Below are the code and all the weights of a small trained network. Each question names an input and a class and asks about switching units off, where a switched-off unit gives its printed mean instead of its output.

import numpy as np


def w(rows, s, z=0):
    codes = np.array(rows[::2]) - 128.0
    scale = np.full(codes.shape[1], s)
    scale[-1] = z or s
    return codes * scale


def f(y):
    return y / 2 * (1 + np.tanh(0.7978845608 * (y + 0.044715 * y**3)))


def log_softmax(a):
    a = a - a.max(-1, keepdims=True)
    return a - np.log(np.exp(a).sum(-1, keepdims=True))


def net(x, mask):
    res = np.array(x, float).reshape(1, 7) / 4 @ E
    y = f(res @ A[0][:, :-1].T + A[0][:, -1])
    res = res + np.where(mask, y, B[0][:, -1]) @ B[0][:, :-1]
    return log_softmax(res[-1] @ U[:, :-1].T + U[:, -1])


A, B = {}, {}
E = w([
[115,153,168,129,97,75,119,151,142,110],'x0',
[143,96,63,120,161,189,130,95,110,167],'x1',
[143,161,151,143,117,106,133,127,117,137],'x2',
[153,90,102,132,155,163,100,149,149,106],'x3',
[164,68,169,172,122,66,58,28,171,102],'x4',
[126,170,74,33,204,134,76,91,24,106],'x5',
[254,188,71,23,61,128,149,82,196,120],'x6',
],0.0086)
A[0] = w([
[135,188,75,74,221,62,86,106,71,2,4],'n1',
[61,142,93,64,172,68,121,51,40,122,183],'n2',
[208,116,72,89,122,143,148,82,148,168,105],'n3',
[172,72,197,132,134,98,123,50,99,119,18],'n4',
[43,170,217,27,51,188,228,165,78,142,233],'n5',
[170,168,99,89,116,59,140,133,175,85,124],'n6',
[126,158,83,196,106,143,72,63,153,72,47],'n7',
[127,42,133,147,69,70,133,9,90,52,89],'n8',
[195,180,47,79,61,117,182,111,195,119,40],'n9',
[123,75,149,115,79,26,127,170,226,165,166],'n10',
],0.0065,0.0027)
B[0] = w([
[160,98,163,188,123,114,255,122,152,104,228],'n1',
[189,49,111,147,141,129,146,108,146,64,238],'n2',
[136,109,157,142,120,123,88,87,87,116,220],'n3',
[212,123,192,64,183,204,105,174,160,221,174],'n4',
[187,111,81,86,135,164,88,169,100,106,230],'n5',
[94,119,178,148,151,152,77,104,61,123,203],'n6',
[138,142,171,156,151,197,180,110,152,146,152],'n7',
[167,155,111,43,156,191,131,244,122,181,217],'n8',
[99,102,221,135,143,135,120,104,136,65,255],'n9',
[138,166,83,185,133,150,154,139,107,92,234],'n10',
],0.0084,0.0069)
U = w([
[154,145,143,55,168,172,130,194,133,141,4],'0',
[140,99,123,162,110,112,253,114,158,103,71],'1',
[144,108,118,146,112,122,78,132,93,114,212],'2',
[69,105,180,136,144,140,70,106,77,99,72],'3',
[141,114,101,127,133,99,91,136,142,100,233],'4',
[100,138,131,119,145,139,139,117,118,111,203],'5',
[111,140,127,91,169,117,131,137,150,108,168],'6',
[65,168,75,68,120,26,127,79,177,179,3],'7',
],0.012,0.0047)

Each question gives the input, the list of numbers given to net, and the class t.
The units are the neurons (one row each of A and B). Each row of codes is followed by its name. A weight is (code - 128) times the scale printed after its matrix; where a second scale follows, it is the last column's (A, B and U).
mask holds one flag per neuron, in row order. A switched-off neuron (its flag False) gives its mean, the last column of its row in B, instead of its output. The means were averaged over made-up inputs and are rounded, as every weight is.
A unit's drop is (log p(t) with every unit on - log p(t) with that unit switched off) / (log p(t) with every unit on - log p(t) with every unit switched off).
The circuit of an input: a set's keep is (log p(t) with only the set's units on - log p(t) with every unit switched off) / (log p(t) with every unit on - log p(t) with every unit switched off). Starting from all 10 units, units are removed one at a time, each time the one whose removal leaves the highest keep (on an exact tie, the one counted first), for as long as the keep stays at least 0.8.
units of the circuit, in order: the units of the circuit, biggest drop first
unit that matters most: the unit with the biggest drop
top k neurons: the k neurons with the biggest drops, biggest first
input [8,-1,-1,-3,-1,-7,8], class 3: unit that matters most	n6
input [0,-6,0,8,8,-2,-5], class 0: units of the circuit, in order	n8, n4
input [-2,6,1,-6,6,2,7], class 3: top 2 neurons	n3, n9
input [8,2,2,-4,7,-1,8], class 3: top 4 neurons	n6, n9, n3, n5
input [3,-4,-6,-8,-6,3,1], class 4: units of the circuit, in order	n8, n4, n5
input [-1,4,3,7,-5,7,1], class 1: units of the circuit, in order	n1, n8
input [-6,-7,3,-7,-6,2,-4], class 2: units of the circuit, in order	n8, n5
input [-1,3,-4,0,4,1,7], class 3: top 3 neurons	n9, n3, n6
input [1,6,-3,0,6,-3,4], class 0: top 2 neurons	n8, n4
input [7,-8,-4,3,-4,-7,0], class 2: units of the circuit, in order	n1, n5
input [-4,3,-7,0,8,-6,-5], class 0: units of the circuit, in order	n8, n4
input [1,1,-5,3,-7,8,-7], class 1: top 3 neurons	n1, n2, n8
input [-1,6,8,4,-3,8,-3], class 1: units of the circuit, in order	n1, n2
input [5,4,4,7,3,-3,7], class 3: units of the circuit, in order	n9, n6, n3
input [-7,-3,1,2,-5,6,4], class 5: top 2 neurons	n8, n3
input [-6,6,-7,-8,-6,-7,8], class 3: units of the circuit, in order	n9, n3, n1
input [-3,5,-8,6,-6,1,6], class 6: unit that matters most	n8
input [5,-7,-2,7,-3,-4,8], class 3: top 2 neurons	n6, n9
input [8,-8,3,-1,5,2,-6], class 2: top 2 neurons	n9, n10
input [7,-8,-8,-6,8,0,1], class 0: units of the circuit, in order	n8
